Each row has a class, written after it.
[ -1  21 -14   1  -7 -32  25 -32  17  31  45  27  39  53 -19  10  40  17
  17 -30   6  65  29 -62  36 -26  -3  31  23  53  16   5  22  -9  18 -48
 -50 -12 -19 -73 -14 -35]  Suba
[-50 -27  -1  30  -6  -4  29   1  13 -10  64  23 -32 -82 -36 -10 -58  18
  47  27 -11 -27  28   6 -36  40 -84  -6 -26  16 -59 -71   5  15  21 -14
 -43 -14  -7 -93   7 -40]  suz
[-81 -12  -6  30  14  16   8   1  18 -18  58  16 -51 -62 -44 -17 -56  22
  20  31   4 -42  10   7 -35  43 -57 -17 -15   3 -51 -60  13  23  -8  -6
   1 -27   2 -50   0 -12]  rorit
[ -3   5 -21  14 -33 -45  37 -43   2  -1  46  14  -9   5 -30  32 -43   8
   4 -17  17  48   8  18 -35   5 -19 -65 -29  10  52 -47 -57   5  43 -28
   1  26   0 -35 -30 -16]  buzak
[-34   3 -21  11 -23 -31  11 -25  29  11  31  31   3  22 -48  21   7  35
  -9  -5  55  17  33 -65  41   4   6  19 -13  58  33   6  29 -24  24 -71
   2 -33 -48 -55 -47  13]  gifi
[-48 -43 -11 -10 -15 -27  11 -17  54  12   7   3  11  34 -29  28  47  56
  10 -49  36  54  17 -32  66 -17 -15  37 -17  46  36 -18  39 -12  70 -57
 -27 -10 -33 -61 -50   6]  Dozi
[-59 -20   4  22  25  21  20  18  24 -14  37   9 -32 -77 -37 -16 -60  15
  20  28   3 -57   0  17 -32  31 -53  -1 -16  -1 -52 -79  23  17   8  -5
   7 -25  -4 -35   9  -1]  Suba
[-42 -39 -13   1 -20 -32  13 -22  51  12  12   0  12  36 -28  37  44  52
  12 -53  33  60  27 -34  62 -21 -23  38 -27  46  27 -19  28 -10  73 -56
 -23 -16 -31 -69 -47  -6]  suz
[ 27 -29 -23 -14 -12 -64  22  35   8  17  -3  33  15  14  -1  -1  -2  28
  14  58  -6  88  47 -18 -44   6 -24 -20  21  27  48  17  21  22 -41 -35
  16  17   1 -37 -71 -30]  tiga
[  9 -24 -19 -10 -10 -65  18  26   9  10  -3  31  12  35 -10   3  -9  18
   6  61 -10  66  45 -30 -36  12 -16 -14  13  25  60  19  25  16 -53 -43
  23  23  -3 -45 -75 -35]  rorit
[ 22  24 -32  32 -38 -63  30 -39  -7  -6  70  38 -15 -12 -16  36 -46  -2
   5   4   5  32  26   3 -44   7 -11 -56 -20  25  29 -34 -62  -6  23 -38
  12  41  -6 -70 -28  -1]  fufel
[-63 -10   9  16  26  21  17  16  23 -16  37   8 -28 -90 -25  -8 -49  17
  24  32   0 -81   3  20 -32  28 -61  -1 -18   0 -58 -73  30  18  13  -9
  -4 -16 -10 -46  11  -6]  Dozi
[-37 -39 -19   1 -23 -31   4 -26  59   9  15   0  11  22 -23  19  35  43
  26 -44  23  53  25 -40  53  -5  -9  33 -33  43  23 -13  32 -12  58 -53
 -18 -15 -33 -76 -49  13]  suz
[  0  10 -26  26 -40 -44  35 -37  19  -9  38  25 -10 -16 -21  47 -50   6
   0  10  28  40  20   7 -20  12 -38 -67 -25  13  48 -39 -57   8  29 -53
  24   9  -2 -72 -37   7]  suz
[ -6 -13 -29  23 -43 -54   7 -22  10   6  50  41 -40  -8 -34  33 -18  19
   9 -12  38  79   9   5 -13   1 -49 -65  -7  21  39 -45 -65  12  27 -29
  22  17 -20 -62 -22 -14]  rorit
[-34   5 -20   8 -11 -32  34 -10  40  13  27  25  11  11 -48  33  10  44
 -12  -9  62  33  37 -63  51   3 -18  31 -12  53  43   2  43 -32  33 -76
  22 -26 -41 -25 -46  12]  tiga
[  6  10 -22  22 -25 -36  22 -28  17  -7  30  15 -17 -18 -21  68 -50  15
  -2   8  35  41   7  15  -6  -2 -26 -58 -21   4  53 -51 -61   7  50 -43
  29  20   1 -59 -37  15]  fufel
[ -8  -4 -26  20 -30 -46  34 -29  34  -5  25  12 -19 -19 -33  56 -51  18
  -3   2  44  58  11  10  -7  13 -19 -71 -28   0  63 -54 -52  -1  44 -53
  43   4   6 -52 -44  27]  Suba
[-62 -14  -3  31   2   1  16  14  10  -9  61  16 -40 -80 -35  -8 -47  27
  34  24 -14 -29  23   4 -28  34 -83  -2 -25  -4 -67 -76   2   9  42 -12
 -38  -4  -3 -83   5 -34]  rorit
[ 14  27 -27  29 -46 -63  24 -44  -6  -8  63  31  -4 -19 -19  18 -39   5
  10 -11  13  23  23   6 -45  11 -26 -58 -30  17  26 -39 -56  -5  34 -43
  16  37 -14 -57 -33   3]  tiga
[ 15  24 -13   4  -5 -25  15 -31   4  27  43  26  34  57 -19  13  23  14
  13 -28   1  42  20 -53  33 -33   6  32  25  56  19   6  15 -13  16 -37
 -54   3 -14 -71 -14 -26]  fufel
[  3  14 -27  19 -25 -42  31 -33  24  -3  26  17  -4 -16 -23  52 -46  12
   0   4  34  45  20  10 -10   1 -22 -65 -25   0  50 -54 -59   3  55 -49
  30  14  10 -61 -36  12]  Suba
[-55  -4 -10  37  -7  -4  20  -4  10  -7  69  20 -30 -84 -32 -27 -64  19
  38  28 -12 -39  18   1 -59  43 -71 -11 -24   5 -68 -67  -1  15  17  -8
 -29  -9 -15 -83   3 -30]  buzak
[-64 -12 -10  29  -1  -1  20   7  12  -6  70  26 -36 -79 -33 -14 -40  24
  37  19 -18 -27  29   2 -31  36 -88  -6 -13   2 -68 -67   6  18  26 -15
 -35 -10  -9 -90   2 -40]  rorit
[ 30 -13 -31  -5 -17 -57  25  31  -5  22  31  41  11  22   6  15   6  29
  -3  52 -12  83  65 -24 -44   7 -31 -29  42  27  32  19  12  32 -35 -41
  15   2  -3 -47 -72 -42]  tiga
[-30 -23  -6  14 -19 -21  -8 -33  41   9  20   0  44  28 -35  30   9  28
  12 -45  35  12   9 -46  41   2  11  59 -53  31  21 -17  16 -30  76 -46
  14  17 -45 -53 -39   6]  buzak
[ 11  17 -16  27 -43 -64  33 -45 -10  -8  66  46  -8 -16 -25  27 -32  -3
  10  -3  10  32  30   6 -39   5 -22 -53 -26  22  38 -32 -58  -1  20 -45
   7  35 -10 -61 -22  -7]  Sigag
[-34  -3 -10   4  -3 -28  18 -17  34  13  24  26  16  18 -44  31  16  36
  -4 -16  51  22  29 -56  48 -10   2  40 -22  54  50  -4  38 -33  33 -61
  17 -15 -37 -21 -35  13]  Sigag
[  5 -44 -21 -17  -5 -58  -1  44  29  31   4  14   1  21  13  12   4  25
  16  47 -23 114  43 -25 -75  16   1 -27  36  21  26   1   8  28 -53 -28
  38  28 -14 -16 -65 -17]  Suba
[-24   4 -21   8 -12 -34  24 -18  30  11  27  21  15  17 -42  22   7  30
  -7 -12  54  19  33 -60  43   5  -8  27 -15  53  31   5  40 -35  29 -62
  12 -20 -37 -24 -37  11]  tiga
[  5 -31 -27 -15 -10 -55  -8  36  20  33  17  18   4  26  19  -2   4  28
  15  50 -28 106  38 -28 -80  13 -11 -32  43  27  29   9   2  38 -48 -23
  25  26 -32 -26 -72 -27]  buzak
[-30 -34   5  16 -25 -33  -4 -28  44   2  19   3  34  29 -41  34  11  33
  -3 -43  57  20  14 -43  49   5   1  62 -60  39  24 -10  23 -34  74 -58
  15  13 -38 -55 -52  14]  tiga
[-39 -30   5  17 -23 -37  -3 -30  45  -4  14   3  30  26 -40  46   7  28
  -3 -37  49  22  19 -39  40  11  28  51 -66  28  22 -17  22 -39  66 -61
  24  13 -40 -62 -42  19]  Suba
[  3 -48 -17 -18  -4 -54  -6  41  28  24   5  16  -5  17  16  25   7  24
  16  47 -16 111  34 -17 -57  13  -7 -15  27  26  31  10   9  26 -40 -25
  36  35 -27 -22 -70 -19]  fufel
[ -4 -25 -19 -20   0 -53  13  31  16  14 -20  18  20  27   6  21  -1  39
   8  51   6  85  56 -18 -31   2   0   6  18  19  60  18  24  17 -34 -42
  53  -1 -35  -8 -91 -31]  gifi
[ 17 -13 -34  -8 -10 -54  31  34  -2  32  33  39  10  32   7  14   6  30
  -5  55 -16  87  66 -27 -41   1 -19 -22  55  30  38  20  14  33 -40 -39
  17  -3  -9 -34 -68 -51]  buzak
[-43  -3 -23   8  -3 -34  20  -4  38  10  14  15   0  19 -52  33   3  47
  -6 -10  48  21  31 -59  49   1  -3  36 -19  45  51  -9  43 -37  35 -70
  17 -21 -37 -32 -48  21]  rorit
[ 14 -39 -21 -13 -16 -61  25  23  13  16  -2  44   9  19  -6   3   0  12
  14  59 -10  68  47 -28 -48  18 -22 -19  16  31  47  27  25  19 -55 -40
  37  21 -16 -43 -68 -40]  gifi
[  3  14 -30  25 -36 -53  40 -38  23  -4  38  26  -6 -19 -27  47 -54   7
  -3   9  35  46  24   0 -15  16 -19 -71 -24   6  53 -43 -54  -3  34 -58
  34   8   5 -72 -41  14]  Suba
[-40   6 -23  12 -13 -25  23 -20  47  13  28  17   5  12 -46  17   0  46
  -8 -10  47  29  21 -63  44   3  14  29 -18  52  52  -2  36 -28  26 -63
   7 -33 -39 -39 -44  27]  buzak
[-32 -26  -3  22 -27 -38  -2 -36  37   1  16  12  40  32 -42  51  11  26
   2 -41  49  25  25 -43  52   0   5  59 -53  35  22 -23  12 -32  72 -61
  16  12 -40 -69 -41  -7]  Suba
[ 26 -44 -22 -18 -10 -66  22  32  11   8 -13  31   7  11  -2   8  -3  11
  22  61 -15  77  40 -14 -55  19 -19 -15   7  23  52  17  18  21 -51 -31
  27  29  -3 -40 -68 -24]  zanok
[  6 -22 -12  19 -39 -59  13 -24   5  -4  39  28 -37   9 -32  45 -17  15
   4  -3  41  80  10  16 -15  -6 -39 -60  -8  24  42 -45 -71  13  33 -27
  14  24 -21 -54 -27 -16]  zanok
[-39 -33  14  17 -20 -37  -9 -30  43  -1  13   4  29  24 -40  45  19  26
   3 -38  43   7  15 -37  36   1   8  49 -65  31  21 -14  25 -32  65 -57
  23  18 -42 -55 -44  13]  Sigag
[  0  15 -29  30 -38 -48  28 -43  22  -8  39  22 -10 -11 -29  49 -49   8
  -4   8  26  47  16   0 -23  19 -21 -67 -23   5  57 -40 -58   3  31 -55
  28  13   0 -73 -43  16]  Suba
[-34 -35   8  18 -25 -38 -14 -32  38   1  16   8  38  21 -40  43  12  25
   8 -42  54  10  29 -41  50   4   1  58 -64  37  19 -19  14 -39  82 -60
  24  22 -42 -54 -45   5]  Sigag
[-79 -18   2  30  10  16  10  -8  29 -17  57  14 -49 -56 -35 -15 -43  21
  29  29  -4 -28  -4   4 -47  48 -53 -22  -6  18 -51 -56  16  29 -20  -5
 -11 -23 -10 -50   1 -11]  Dozi
[-42 -37 -18   2 -21 -35   5 -21  54  10  15 -10  11  32 -30  21  33  61
   9 -48  37  55  17 -39  49  -8  -6  34 -29  39  31 -14  29  -5  61 -49
 -10 -17 -37 -61 -57  11]  buzak
[  7  14 -25  24 -44 -49  31 -40  12 -12  43  27 -22  -8 -14  47 -35   3
   3  16  19  59   8   6 -23  21 -32 -84 -14   3  46 -29 -60  13  23 -50
  19  16  -4 -80 -37  13]  zanok
[  7  -2 -20  31 -49 -59  12 -42   8   1  48  29 -23  12 -22  30 -27  14
   9  -6  30  70   9   6 -29  -2 -30 -62  -6  25  33 -39 -74  20  25 -22
  10  26 -31 -64 -20 -22]  buzak
[  6 -37 -15 -14 -18 -62 -11  38  25  20   2  18   1  32  23  17  13  24
   9  57 -19 100  49 -22 -67  21  -2 -26  39  32  31  16   8  30 -52 -34
  30  36 -38 -24 -76 -22]  Dozi
[ 16  21 -31  25 -44 -65  21 -40  -2  -3  55  31 -10 -17 -17  22 -45  -1
  16   2  16  25  37   2 -45  13 -13 -55 -27  18  26 -35 -66  -6  35 -47
  26  33 -15 -57 -39   4]  gifi
[ -1 -10 -16  20 -34 -60  13 -25  15   4  39  20 -24   3 -30  40 -27  21
   6 -10  31  73  20  11 -32  -9 -18 -60 -12  16  28 -55 -66  10  37 -31
  12  25 -14 -58 -25  -7]  Suba
[-75 -12  -2  32  13  10  21 -10  22 -16  58  15 -45 -60 -42  -7 -52  19
  26  28   0 -16   2   5 -47  41 -49 -27 -10   4 -52 -63   7  29 -13  -7
 -12 -34  -3 -57   6 -17]  Suba
[-35   2 -10   4 -12 -28  13 -19  38  15  23  27  15  12 -42  28  21  38
   1 -14  52  32  29 -62  54  -6   6  32 -21  47  54   4  38 -31  29 -70
  22 -21 -40 -30 -42  19]  Sigag
[-48 -41 -22   5 -24 -42  -8 -21  52  12  14   0   2  33 -37  23  32  54
  10 -54  35  48  24 -39  56  -5 -14  28 -28  38  29 -20  23 -16  70 -58
 -12  -8 -30 -78 -63  15]  rorit
[  4 -52 -17 -20   4 -51  -7  50  28  25   0  16  -7  18  17  29   7  23
  19  54 -16 110  27 -17 -62  11 -10 -15  35  25  31   8  15  32 -46 -23
  44  36 -33 -13 -67 -14]  fufel
[ 16 -36 -11 -12  -6 -62  14  26  21   7 -19  33  19  15  -7  10  -1  15
  11  62  -1  63  51 -23 -41   9 -18  -5   1  29  64  19  24  19 -51 -37
  46  28  -9 -26 -75 -27]  Sigag
[  6 -40 -17 -17 -13 -55  -4  36  23  27  12  18   3  17  19   6  12  22
  12  42 -21 104  37 -21 -70  20 -15 -31  31  18  18  17  12  27 -44 -24
  32  30 -27 -18 -68 -19]  tiga
[-56 -10   0  18  29  21   3  25  13 -13  33   5 -33 -74 -29  -9 -50  16
  28  24   2 -75   6  17 -23  19 -70   4 -16 -13 -61 -80  22  21  23  -4
  15 -14  -4 -35  11  -5]  rorit
[-53 -10   2  24  27  21  17  16  17 -12  42   8 -28 -87 -33 -11 -65   7
  23  27   4 -78  -1  16 -34  28 -55  -4 -20  -7 -58 -88  19  18  14  -6
  15 -26   0 -33  12  -1]  Suba
[ -4 -23 -17 -22   2 -47   9  35  18  16 -26  16  20  31   7  26   5  38
   5  49   6  86  53 -23 -36   4   0   7  19  17  60  21  25  20 -34 -43
  58  -1 -38   1 -94 -30]  gifi
[-36  -6   5  18  24  21  14  18   4 -15  42   8 -21 -72 -26 -17 -59  17
  29  29   3 -73   4  21 -27  13 -75  -1  -7  -3 -62 -82  18  25  27  -1
  -8 -10  -3 -36  16  -9]  tiga
[ 14 -27 -28 -14  -8 -54  21  35   7  25  24  33   0  15   1  24   5  19
   0  51  -6  67  67 -26 -49  14 -17 -21  30  27  32  19  20  24 -38 -44
  36  -2 -11 -31 -74 -34]  gifi
[ 24  19 -29  26 -43 -64  28 -37 -14 -12  62  32 -14 -15 -15  28 -36  -4
  12   7  -1  27  29  11 -46  10 -17 -61 -24  11  23 -36 -70  -2  28 -37
   9  43  -6 -66 -26   2]  zanok
[-61  -7  -1  24  16  19  14  -3  19 -14  51   4 -34 -55 -37 -22 -52  28
  23  24   4 -35   4   8 -38  30 -55 -16  -9   4 -53 -58  11  31  -2  -1
 -13 -31   4 -36  -6  -7]  tiga
[ -3 -24 -18 -22   6 -48  12  38  25  14 -16   9  18  17   8  19   2  43
  -1  48   9  93  50 -15 -30   4  -3   5  11  12  62  20  27  14 -23 -35
  55   3 -26   8 -93 -15]  tiga
[  0 -45 -17 -15  -2 -63  -4  35  36  21 -11   8   7  22   9  19   3  19
  16  45  -8 114  37 -21 -64  22   5 -18  20  23  38   8  13  18 -49 -31
  52  27 -25 -10 -72 -11]  Suba
[ 16 -32 -19 -10  -6 -59  21  35  20  14 -11  19  14  25  -3   1  -8  22
   5  59  -6  67  45 -22 -50  11 -11  -7  14  27  49  17  23  20 -45 -30
  39  23 -13 -20 -71 -30]  buzak
[ 10  17 -28  24 -33 -61  33 -39   3  -5  59  29  -6 -20 -25  24 -47  -3
  10  -8   6  22  28   6 -49  14  -3 -56 -33  15  29 -49 -51 -11  31 -44
  20  35   3 -57 -26   9]  Suba
[  8 -24 -28  -6  -9 -58  18  46  -1  27  34  38 -11  24   2  28  12  23
 -13  49 -12  74  67 -23 -41   7 -27 -30  42  22  27  10  10  32 -31 -44
  29  -1  -1 -39 -75 -44]  rorit
[-59 -27   2  32  -6  -7  16  -5  19 -15  63  20 -29 -87 -40 -18 -55  16
  38  19  -7 -42  26   8 -42  41 -73  -4 -43  10 -55 -74   4   8  28 -12
 -22   0  -7 -75  -7 -23]  Sigag
[ 13 -38 -16 -15  -8 -53  17  28  21  11 -17  30  14  17  -2   8  -1  17
  14  57  -5  66  47 -21 -37   7 -18 -14   9  29  52  17  17  24 -42 -38
  33  13  -9 -35 -71 -30]  suz
[ -54  -11   -7   42  -12  -16   22   -7   11  -15   73   25  -33  -77
  -34  -22  -63   14   23   32   -8  -36   27   -1  -46   42  -62  -14
  -20   13  -64  -72    0   16    8  -21  -33  -19   -9 -100   -8  -27]  Suba
[ -2  21 -17   1   0 -20  12 -25   9  28  40  20  31  53 -29   4  30  11
  15 -39   7  26  21 -49  49 -29  -9  30  17  47  17  -7  26 -16  30 -40
 -44  -8  -5 -53 -13 -26]  rorit
[  0   1 -15  25 -44 -60   9 -30   1   2  51  36 -31  16 -24  47  -8  11
   3 -14  27  76  12  10 -16 -13 -49 -57  -2  20  30 -43 -69  18  37 -30
  -3  33 -30 -74 -14 -30]  rorit
[-48 -10  14  21  30  19  12  19  11 -19  29   6 -24 -75 -27 -12 -60   8
  24  36   2 -85  10  20 -30  14 -62   2 -16  -7 -54 -77  25  16  11  -4
  14 -14  -4 -25  11  -3]  Sigag
[-65  19   0  16  22   9  36  17 -16  -6  59  19 -25 -56 -24  -1 -48  15
  22  31 -37 -73  14   9 -65  19 -66  -3  -3 -10 -75 -65  30  13   3 -13
 -38  10 -11 -43  37 -34]  rorit
[  1 -14 -23  25 -42 -52   7 -29   9   5  53  39 -34  -5 -26  42 -19  19
   0  -1  34  76  10   7 -12  -5 -31 -59  -6  31  36 -35 -64  12  25 -22
   8  17 -24 -73 -30 -21]  fufel
[-65 -13  -7  28  16  15  13  -5  19 -15  57   9 -37 -51 -38 -22 -53  29
  25  20   3 -29   9   6 -40  33 -67 -12  -5  13 -50 -63  15  30   3  -3
 -10 -30  -3 -43 -11 -14]  tiga
[-47 -30  -8  29  -4  -6  23   8   1 -16  61  22 -41 -91 -36  -9 -53  13
  36  30  -6 -40  25  18 -34  39 -96  -5 -24  10 -67 -78   1  15  30  -8
 -40  -8   0 -87   5 -38]  zanok
[ 22  20 -36  31 -40 -65  26 -45 -12  -8  66  39 -12  -9 -14  36 -44   1
  18  -2   1  43  26   2 -46  12 -15 -52 -17  22  32 -28 -68  -7  25 -37
  16  44 -16 -69 -30  -1]  fufel
[-66  12  -3   8  29  23  41  15  -3   4  57   6 -13 -52 -20  -6 -40  30
  26  27 -31 -43   7   5 -59  11 -70  12  10  -3 -64 -57  32  24   4  -2
 -46  -7 -20 -33  34 -41]  buzak
